Below is a small trained network, with its code and all its weights. Each question gives an input and a class and asks what happens when units are switched off, that is, made to give their printed mean instead of their output.

import numpy as np


def w(rows, s, z=0):
    codes = np.array(rows[::2]) - 128.0
    scale = np.full(codes.shape[1], s)
    scale[-1] = z or s
    return codes * scale


def norm(h):
    return h / np.sqrt((h * h).mean(-1, keepdims=True) + 1e-5)


def f(y):
    return y / 2 * (1 + np.tanh(0.7978845608 * (y + 0.044715 * y**3)))


def log_softmax(a):
    a = a - a.max(-1, keepdims=True)
    return a - np.log(np.exp(a).sum(-1, keepdims=True))


def net(x, mask):
    res = np.array(x, float).reshape(1, 4) / 4 @ E
    u = 0
    for l in range(2):
        y = f(norm(res) @ A[l][:, :-1].T + A[l][:, -1])
        res = res + np.where(mask[u : u + 9], y, B[l][:, -1]) @ B[l][:, :-1]
        u += 9
    return log_softmax(norm(res)[-1] @ U[:, :-1].T + U[:, -1])


A, B = {}, {}
E = w([
[233,247,198,94,83,113,210,214,86,49],'x0',
[196,253,215,154,245,140,127,87,97,209],'x1',
[145,114,123,127,134,133,133,123,118,132],'x2',
[200,169,72,200,144,41,105,70,127,4],'x3',
],0.006)
A[0] = w([
[161,184,126,193,238,103,119,115,149,212,86],'0.n1',
[166,92,138,92,30,211,90,248,196,144,14],'0.n2',
[117,116,162,161,18,115,178,203,105,72,59],'0.n3',
[152,131,66,222,178,59,107,15,127,7,81],'0.n4',
[185,212,205,128,121,168,179,136,109,99,3],'0.n5',
[137,108,126,38,89,119,219,203,81,43,49],'0.n6',
[147,167,150,65,99,136,254,250,77,121,32],'0.n7',
[115,157,169,81,174,102,141,162,156,242,19],'0.n8',
[237,184,106,152,112,53,153,93,161,12,51],'0.n9',
],0.007,0.0032)
B[0] = w([
[75,178,67,176,170,158,84,134,90,129,216],'0.n1',
[2,108,62,129,224,133,184,99,120,95,190],'0.n2',
[125,90,66,146,91,188,124,144,160,172,198],'0.n3',
[88,151,69,87,77,152,170,32,164,136,255],'0.n4',
[134,132,175,43,138,125,164,94,131,98,198],'0.n5',
[54,126,43,220,106,158,80,148,150,122,211],'0.n6',
[94,137,80,126,107,182,193,36,156,122,226],'0.n7',
[163,100,115,106,67,164,66,129,136,187,186],'0.n8',
[176,99,188,177,182,72,76,218,120,133,245],'0.n9',
],0.0085,0.007)
A[1] = w([
[92,10,161,113,130,95,152,179,145,131,35],'1.n1',
[138,61,94,117,34,77,140,135,157,75,87],'1.n2',
[75,81,101,180,168,117,95,207,89,110,11],'1.n3',
[134,142,73,210,108,118,102,127,101,116,109],'1.n4',
[161,164,147,71,186,84,190,92,130,79,105],'1.n5',
[119,177,160,72,164,160,166,73,124,133,90],'1.n6',
[84,85,69,112,103,114,157,110,148,123,157],'1.n7',
[118,123,112,150,134,160,77,204,69,196,3],'1.n8',
[170,122,146,190,147,117,73,244,123,75,243],'1.n9',
],0.012,0.0042)
B[1] = w([
[194,240,137,223,184,32,219,156,130,101,167],'1.n1',
[126,56,117,64,67,186,93,53,123,150,203],'1.n2',
[211,181,246,97,151,125,143,99,124,173,169],'1.n3',
[98,128,102,167,92,133,184,130,193,173,190],'1.n4',
[84,129,178,43,172,172,99,151,57,155,160],'1.n5',
[189,122,121,182,41,82,146,106,220,162,174],'1.n6',
[172,151,177,97,169,92,99,184,52,77,252],'1.n7',
[87,45,193,65,143,162,91,193,137,57,159],'1.n8',
[196,104,131,230,140,14,145,192,125,103,169],'1.n9',
],0.011,0.012)
U = w([
[215,204,233,120,224,27,144,228,42,83,247],'0',
[41,88,208,46,209,211,25,191,170,201,59],'1',
[30,107,34,122,152,208,253,198,99,48,160],'2',
[195,233,215,53,60,207,206,69,233,222,63],'3',
[135,43,79,21,51,107,32,33,42,71,2],'4',
[64,216,25,233,178,78,91,40,223,211,27],'5',
[219,63,65,239,52,31,165,184,200,85,150],'6',
],0.015,0.0052)

Each question gives the input, the list of numbers given to net, and the class t.
The units are the neurons (one row each of A and B). Each row of codes is followed by its name. A weight is (code - 128) times the scale printed after its matrix; where a second scale follows, it is the last column's (A, B and U).
mask holds one flag per neuron, layer by layer. A switched-off neuron (its flag False) gives its mean, the last column of its row in B, instead of its output. The means were averaged over made-up inputs and are rounded, as every weight is.
A unit's drop is (log p(t) with every unit on - log p(t) with that unit switched off) / (log p(t) with every unit on - log p(t) with every unit switched off).
The circuit of an input: a set's keep is (log p(t) with only the set's units on - log p(t) with every unit switched off) / (log p(t) with every unit on - log p(t) with every unit switched off). Starting from the 12 units with the biggest drops (on a tie, the unit counted first), units are removed one at a time, each time the one whose removal leaves the highest keep (on an exact tie, the one counted first), for as long as the keep stays at least 0.8.
units of the circuit, in order: the units of the circuit, biggest drop first
top k neurons: the k neurons with the biggest drops, biggest first
k most important neurons of layer l: the k neurons of layer l with the biggest drops, biggest first
drop of u: that unit's drop, to one decimal
input [2,5,6,0], class 3: 2 most important neurons of layer 0 -> (0.n5 0.n9)
input [2,-8,-8,0], class 2: units of the circuit, in order -> (0.n2)
input [0,4,2,1], class 5: top 2 neurons -> (1.n7 0.n1)
input [-1,6,-5,1], class 5: top 2 neurons -> (0.n9 0.n1)
input [1,6,-5,-3], class 3: top 4 neurons -> (0.n9 0.n5 1.n6 0.n6)
input [0,7,0,-2], class 1: 4 most important neurons of layer 0 -> (0.n1 0.n4 0.n7 0.n8)
input [1,-8,-6,-1], class 2: top 4 neurons -> (0.n9 0.n3 0.n2 0.n6)
input [7,8,4,-1], class 3: 2 most important neurons of layer 1 -> (1.n6 1.n7)
input [-3,0,7,-2], class 0: top 2 neurons -> (0.n1 1.n1)
input [0,0,6,2], class 4: top 2 neurons -> (0.n4 0.n6)
input [1,0,-3,-4], class 2: top 4 neurons -> (0.n7 0.n2 1.n2 0.n9)
input [0,2,3,-3], class 1: top 3 neurons -> (0.n8 0.n4 1.n8)
input [0,-5,5,-6], class 0: top 2 neurons -> (0.n4 1.n7)
input [8,0,6,7], class 6: top 2 neurons -> (0.n9 0.n6)
input [4,-1,-4,8], class 6: top neuron -> (0.n9)
input [-1,4,-5,0], class 1: top 4 neurons -> (1.n8 0.n9 0.n4 0.n7)
input [-1,0,8,7], class 4: top 2 neurons -> (0.n4 0.n6)
input [-2,-8,2,1], class 4: 2 most important neurons of layer 1 -> (1.n2 1.n9)
input [1,-4,-2,0], class 2: 4 most important neurons of layer 0 -> (0.n9 0.n3 0.n6 0.n2)
input [4,7,3,0], class 3: most important neuron of layer 0 -> (0.n5)
input [7,7,8,0], class 3: drop of 1.n1 -> 0.1
input [6,8,2,-2], class 3: drop of 1.n6 -> 0.1
input [-4,5,6,0], class 1: drop of 0.n7 -> 0.3
